Here is a tiny trained network, its code and every weight. The questions are about switching its units off for an input and a class, where a switched-off unit gives its printed mean instead of its output.

import numpy as np


def w(rows, s, z=0):
    codes = np.array(rows[::2]) - 128.0
    scale = np.full(codes.shape[1], s)
    scale[-1] = z or s
    return codes * scale


def f(y):
    return y / 2 * (1 + np.tanh(0.7978845608 * (y + 0.044715 * y**3)))


def log_softmax(a):
    a = a - a.max(-1, keepdims=True)
    return a - np.log(np.exp(a).sum(-1, keepdims=True))


def net(x, mask):
    res = np.array(x, float).reshape(1, 5) / 4 @ E
    y = f(res @ A[0][:, :-1].T + A[0][:, -1])
    res = res + np.where(mask, y, B[0][:, -1]) @ B[0][:, :-1]
    return log_softmax(res[-1] @ U[:, :-1].T + U[:, -1])


A, B = {}, {}
E = w([
[43,78,167,215],'x0',
[224,112,218,195],'x1',
[69,106,109,115],'x2',
[111,1,120,72],'x3',
[52,162,241,90],'x4',
],0.0064)
A[0] = w([
[180,112,101,139,224],'n1',
[159,72,239,157,157],'n2',
[121,74,179,140,142],'n3',
[161,115,77,63,118],'n4',
[134,100,109,118,253],'n5',
[32,211,93,86,151],'n6',
[150,33,185,170,173],'n7',
[67,122,170,138,191],'n8',
[181,102,131,135,146],'n9',
[150,141,93,239,161],'n10',
[118,246,207,110,204],'n11',
[197,136,111,240,94],'n12',
[175,137,147,72,155],'n13',
[83,181,127,156,165],'n14',
[183,87,199,127,217],'n15',
[138,88,46,60,196],'n16',
[153,132,186,113,130],'n17',
[32,98,64,79,144],'n18',
[191,76,66,103,234],'n19',
],0.012,0.0037)
B[0] = w([
[121,156,98,63,205],'n1',
[148,223,165,234,231],'n2',
[102,161,153,189,179],'n3',
[172,150,170,84,184],'n4',
[119,166,136,99,196],'n5',
[90,25,191,125,241],'n6',
[110,222,154,194,238],'n7',
[126,92,165,155,201],'n8',
[122,158,112,99,173],'n9',
[78,98,34,133,219],'n10',
[250,13,120,137,246],'n11',
[54,122,27,98,223],'n12',
[180,141,104,107,171],'n13',
[142,63,139,131,180],'n14',
[165,209,116,177,221],'n15',
[129,182,193,42,240],'n16',
[165,148,104,154,155],'n17',
[9,130,191,106,254],'n18',
[148,191,122,29,253],'n19',
],0.02,0.0064)
U = w([
[68,119,14,120,148],'0',
[165,106,106,141,254],'1',
[8,58,200,119,46],'2',
[109,154,153,208,62],'3',
[143,1,183,140,192],'4',
[132,135,157,54,176],'5',
[123,63,100,206,39],'6',
[208,108,92,145,26],'7',
],0.0068,0.0038)

Each question gives the input, the list of numbers given to net, and the class t.
The units are the neurons (one row each of A and B). Each row of codes is followed by its name. A weight is (code - 128) times the scale printed after its matrix; where a second scale follows, it is the last column's (A, B and U).
mask holds one flag per neuron, in row order. A switched-off neuron (its flag False) gives its mean, the last column of its row in B, instead of its output. The means were averaged over made-up inputs and are rounded, as every weight is.
A unit's drop is (log p(t) with every unit on - log p(t) with that unit switched off) / (log p(t) with every unit on - log p(t) with every unit switched off).
The circuit of an input: a set's keep is (log p(t) with only the set's units on - log p(t) with every unit switched off) / (log p(t) with every unit on - log p(t) with every unit switched off). Starting from the 12 units with the biggest drops (on a tie, the unit counted first), units are removed one at a time, each time the one whose removal leaves the highest keep (on an exact tie, the one counted first), for as long as the keep stays at least 0.8.
units of the circuit, in order: the units of the circuit, biggest drop first
top k neurons: the k neurons with the biggest drops, biggest first
drop when u is switched off: that unit's drop, to one decimal
input [6,1,-6,3,-3], class 3: units of the circuit, in order	(n7)
input [-2,-4,1,-3,-2], class 2: units of the circuit, in order	(n6; n15)
input [8,2,2,4,-8], class 0: top 2 neurons	(n10; n12)
input [-2,3,-1,1,4], class 7: top 2 neurons	(n18; n11)
input [-2,-7,3,4,-6], class 5: top 2 neurons	(n19; n16)
input [2,7,3,5,-6], class 0: top 2 neurons	(n12; n10)
input [0,5,2,-3,8], class 7: top 2 neurons	(n11; n18)
input [5,-1,-3,7,-8], class 5: top 2 neurons	(n16; n19)
input [3,6,3,-6,1], class 6: top 2 neurons	(n11; n19)
input [8,5,1,6,-7], class 3: top 3 neurons	(n7; n2; n3)
input [-7,2,1,-4,-7], class 0: top 3 neurons	(n12; n10; n6)
input [6,7,-1,-5,8], class 3: drop when n3 is switched off	0.1
input [-2,8,0,0,4], class 3: drop when n2 is switched off	0.5
input [-7,1,0,-8,-4], class 0: units of the circuit, in order	(n12)
input [5,-6,3,4,-6], class 2: drop when n18 is switched off	1.8
input [-7,-8,3,-4,-1], class 2: top 2 neurons	(n6; n18)
